Here is a tiny trained network, its code and every weight. The questions are about switching its units off for an input and a class, where a switched-off unit gives its printed mean instead of its output.

import numpy as np


def w(rows, s, z=0):
    codes = np.array(rows[::2]) - 128.0
    scale = np.full(codes.shape[1], s)
    scale[-1] = z or s
    return codes * scale


def f(y):
    return np.maximum(y, 0)


def log_softmax(a):
    a = a - a.max(-1, keepdims=True)
    return a - np.log(np.exp(a).sum(-1, keepdims=True))


def net(x, mask):
    res = np.array(x, float).reshape(1, 5) / 4 @ E
    y = f(res @ A[0][:, :-1].T + A[0][:, -1])
    res = res + np.where(mask, y, B[0][:, -1]) @ B[0][:, :-1]
    return log_softmax(res[-1] @ U[:, :-1].T + U[:, -1])


A, B = {}, {}
E = w([
[57,171,62,70,134,227],'x0',
[70,3,19,190,135,98],'x1',
[42,154,255,103,216,194],'x2',
[241,59,134,91,104,217],'x3',
[50,89,157,44,46,85],'x4',
],0.0076)
A[0] = w([
[1,149,181,84,148,144,155],'N0',
[163,155,223,135,191,138,95],'N1',
[150,139,170,163,173,234,117],'N2',
[116,194,89,93,89,66,246],'N3',
[73,155,74,255,119,163,159],'N4',
[74,91,53,41,80,126,151],'N5',
[189,110,97,195,132,125,253],'N6',
[89,51,134,139,111,180,170],'N7',
[162,139,86,169,103,114,138],'N8',
[154,59,58,156,60,128,230],'N9',
[51,99,172,103,115,86,247],'N10',
[152,159,69,157,134,132,217],'N11',
[98,95,11,120,138,151,121],'N12',
[119,139,102,162,169,90,176],'N13',
[153,170,71,154,172,147,120],'N14',
[170,163,189,78,58,73,131],'N15',
[17,95,114,92,91,158,182],'N16',
[143,131,106,151,138,113,209],'N17',
[122,165,74,147,70,131,116],'N18',
[183,50,111,36,77,173,212],'N19',
[111,135,136,152,224,84,212],'N20',
[89,130,106,188,174,63,154],'N21',
],0.0096,0.0027)
B[0] = w([
[97,201,99,135,109,91,244],'N0',
[208,124,188,166,176,107,212],'N1',
[53,127,110,202,252,93,205],'N2',
[181,254,158,34,21,96,194],'N3',
[66,100,108,114,56,147,200],'N4',
[160,203,134,75,49,163,206],'N5',
[71,89,112,94,53,100,202],'N6',
[134,164,141,102,6,153,177],'N7',
[115,160,141,96,97,169,175],'N8',
[67,112,136,53,62,151,224],'N9',
[111,202,82,87,68,86,209],'N10',
[83,133,98,42,129,155,181],'N11',
[154,119,173,65,77,131,206],'N12',
[70,91,134,54,116,83,175],'N13',
[62,150,155,91,126,177,171],'N14',
[155,126,181,125,106,181,188],'N15',
[119,213,107,127,90,137,213],'N16',
[135,146,99,80,96,115,163],'N17',
[117,233,180,161,89,182,169],'N18',
[53,55,79,36,101,246,212],'N19',
[80,123,104,154,164,36,195],'N20',
[56,18,30,131,121,110,199],'N21',
],0.0058,0.011)
U = w([
[150,242,203,45,44,229,177],'0',
[156,175,162,254,242,238,6],'1',
[64,220,1,146,103,92,204],'2',
[90,34,107,81,103,232,164],'3',
[154,124,155,223,189,8,107],'4',
],0.0055,0.0014)

Each question gives the input, the list of numbers given to net, and the class t.
The units are the neurons (one row each of A and B). Each row of codes is followed by its name. A weight is (code - 128) times the scale printed after its matrix; where a second scale follows, it is the last column's (A, B and U).
mask holds one flag per neuron, in row order. A switched-off neuron (its flag False) gives its mean, the last column of its row in B, instead of its output. The means were averaged over made-up inputs and are rounded, as every weight is.
A unit's drop is (log p(t) with every unit on - log p(t) with that unit switched off) / (log p(t) with every unit on - log p(t) with every unit switched off).
The circuit of an input: a set's keep is (log p(t) with only the set's units on - log p(t) with every unit switched off) / (log p(t) with every unit on - log p(t) with every unit switched off). Starting from the 12 units with the biggest drops (on a tie, the unit counted first), units are removed one at a time, each time the one whose removal leaves the highest keep (on an exact tie, the one counted first), for as long as the keep stays at least 0.8.
units of the circuit, in order: the units of the circuit, biggest drop first
most important unit: the unit with the biggest drop
k most important neurons: the k neurons with the biggest drops, biggest first
drop of u: that unit's drop, to one decimal
input [4,4,-1,-5,8], class 0: units of the circuit, in order => N5; N3
input [4,6,-5,-7,6], class 0: units of the circuit, in order => N5; N12
input [-8,2,-4,0,4], class 3: 2 most important neurons => N0; N16
input [-3,-2,1,8,6], class 3: units of the circuit, in order => N19; N3
input [1,4,-6,-4,-3], class 3: units of the circuit, in order => N0; N10; N9
input [1,4,-1,-5,-5], class 3: units of the circuit, in order => N0; N10; N16
input [4,-3,7,-3,0], class 2: most important unit => N0
input [5,-4,-7,-6,-6], class 0: units of the circuit, in order => N3; N2
input [0,7,5,6,6], class 0: units of the circuit, in order => N7; N5
input [-8,7,5,2,-4], class 4: 2 most important neurons => N19; N20
input [8,-5,4,0,-2], class 2: 3 most important neurons => N0; N2; N15
input [2,-6,-2,8,2], class 3: 2 most important neurons => N19; N3
input [-4,-1,2,8,3], class 3: 2 most important neurons => N19; N3
input [5,7,-5,7,-4], class 0: units of the circuit, in order => N12
input [5,7,-1,-3,6], class 0: units of the circuit, in order => N5; N12
input [3,3,6,0,-1], class 2: drop of N10 => 0.0
input [7,-7,0,1,-4], class 1: drop of N2 => 0.2
input [-1,-2,2,8,-3], class 3: drop of N0 => 0.1
input [4,8,4,7,3], class 0: drop of N5 => 0.4
input [-8,2,4,-3,7], class 2: most important unit => N10
